Below are the code and all the weights of a small trained network. Each question names an input and a class and asks about switching units off, where a switched-off unit gives its printed mean instead of its output.

import numpy as np


def w(rows, s, z=0):
    codes = np.array(rows[::2]) - 128.0
    scale = np.full(codes.shape[1], s)
    scale[-1] = z or s
    return codes * scale


def f(y):
    return y / 2 * (1 + np.tanh(0.7978845608 * (y + 0.044715 * y**3)))


def log_softmax(a):
    a = a - a.max(-1, keepdims=True)
    return a - np.log(np.exp(a).sum(-1, keepdims=True))


def net(x, mask):
    res = np.array(x, float).reshape(1, 5) / 4 @ E
    y = f(res @ A[0][:, :-1].T + A[0][:, -1])
    res = res + np.where(mask, y, B[0][:, -1]) @ B[0][:, :-1]
    return log_softmax(res[-1] @ U[:, :-1].T + U[:, -1])


A, B = {}, {}
E = w([
[188,128,172,110,199,82,127,124,155,194],'x0',
[53,101,94,217,125,175,134,61,150,132],'x1',
[133,30,68,131,136,84,37,146,121,95],'x2',
[156,149,156,94,82,100,186,161,174,154],'x3',
[131,80,184,196,148,174,113,255,191,160],'x4',
],0.0081)
A[0] = w([
[168,163,164,108,164,117,142,131,121,155,145],'n1',
[134,89,82,118,130,117,64,141,99,93,114],'n2',
[90,164,126,141,106,153,167,95,132,136,133],'n3',
[119,152,63,90,124,92,128,55,73,97,95],'n4',
[169,148,156,109,147,106,144,131,134,152,126],'n5',
[112,168,132,106,86,165,146,141,92,87,170],'n6',
[167,132,149,111,114,106,154,151,152,140,106],'n7',
[104,79,85,149,131,119,100,101,146,127,185],'n8',
[148,65,100,129,166,102,11,141,113,114,154],'n9',
[74,148,129,183,133,177,140,109,141,145,253],'n10',
[132,145,137,105,100,154,119,160,90,77,206],'n11',
[143,136,140,121,131,115,136,131,133,139,96],'n12',
[175,157,160,99,159,100,154,135,129,149,157],'n13',
],0.011,0.004)
B[0] = w([
[160,106,173,96,168,130,82,92,72,149,188],'n1',
[86,133,65,145,149,105,153,84,98,86,202],'n2',
[107,128,87,104,154,77,112,74,80,87,177],'n3',
[84,168,38,149,54,24,232,210,209,126,233],'n4',
[170,124,172,67,140,114,97,100,87,164,175],'n5',
[60,135,52,137,121,94,164,109,129,87,178],'n6',
[161,157,141,74,104,98,137,130,128,163,167],'n7',
[77,100,92,164,197,122,123,73,52,72,193],'n8',
[80,94,86,149,234,107,136,17,2,67,254],'n9',
[72,62,128,165,211,122,125,117,74,102,216],'n10',
[68,134,96,146,126,105,182,135,123,99,175],'n11',
[146,137,138,113,124,125,120,123,127,139,134],'n12',
[179,126,168,57,152,114,87,78,67,161,198],'n13',
],0.0074,0.0092)
U = w([
[156,166,120,112,61,189,105,115,145,113,1],'0',
[182,158,105,140,99,199,76,109,225,128,27],'1',
[85,120,103,139,166,120,128,71,70,88,160],'2',
[109,68,169,204,142,192,111,216,176,144,141],'3',
[128,168,108,113,12,94,171,184,212,132,152],'4',
[245,131,221,79,145,141,76,108,106,183,133],'5',
],0.011,0.0078)

Each question gives the input, the list of numbers given to net, and the class t.
The units are the neurons (one row each of A and B). Each row of codes is followed by its name. A weight is (code - 128) times the scale printed after its matrix; where a second scale follows, it is the last column's (A, B and U).
mask holds one flag per neuron, in row order. A switched-off neuron (its flag False) gives its mean, the last column of its row in B, instead of its output. The means were averaged over made-up inputs and are rounded, as every weight is.
A unit's drop is (log p(t) with every unit on - log p(t) with that unit switched off) / (log p(t) with every unit on - log p(t) with every unit switched off).
The circuit of an input: a set's keep is (log p(t) with only the set's units on - log p(t) with every unit switched off) / (log p(t) with every unit on - log p(t) with every unit switched off). Starting from the 12 units with the biggest drops (on a tie, the unit counted first), units are removed one at a time, each time the one whose removal leaves the highest keep (on an exact tie, the one counted first), for as long as the keep stays at least 0.8.
circuit, biggest first: the units of the circuit, biggest drop first
k most important neurons: the k neurons with the biggest drops, biggest first
drop of u: that unit's drop, to one decimal
input [3,4,-1,1,-8], class 4: circuit, biggest first -> n4, n9
input [-4,-5,-2,-8,-8], class 4: circuit, biggest first -> n4
input [-6,-5,-8,-4,-7], class 4: 2 most important neurons -> n4, n9
input [5,0,-3,-6,-8], class 4: circuit, biggest first -> n4, n9
input [-1,3,-2,-5,7], class 3: circuit, biggest first -> n9, n2
input [-1,3,3,4,-6], class 4: 2 most important neurons -> n4, n9
input [4,4,4,8,6], class 3: 2 most important neurons -> n13, n1
input [-6,-4,-7,-1,7], class 3: 2 most important neurons -> n9, n4
input [-4,-7,-4,3,3], class 5: 2 most important neurons -> n4, n13
input [0,3,1,8,-5], class 4: drop of n9 -> 0.1
input [-8,-6,-5,-8,7], class 3: drop of n9 -> 0.6
input [-6,-1,-7,-1,-7], class 4: drop of n9 -> 0.2
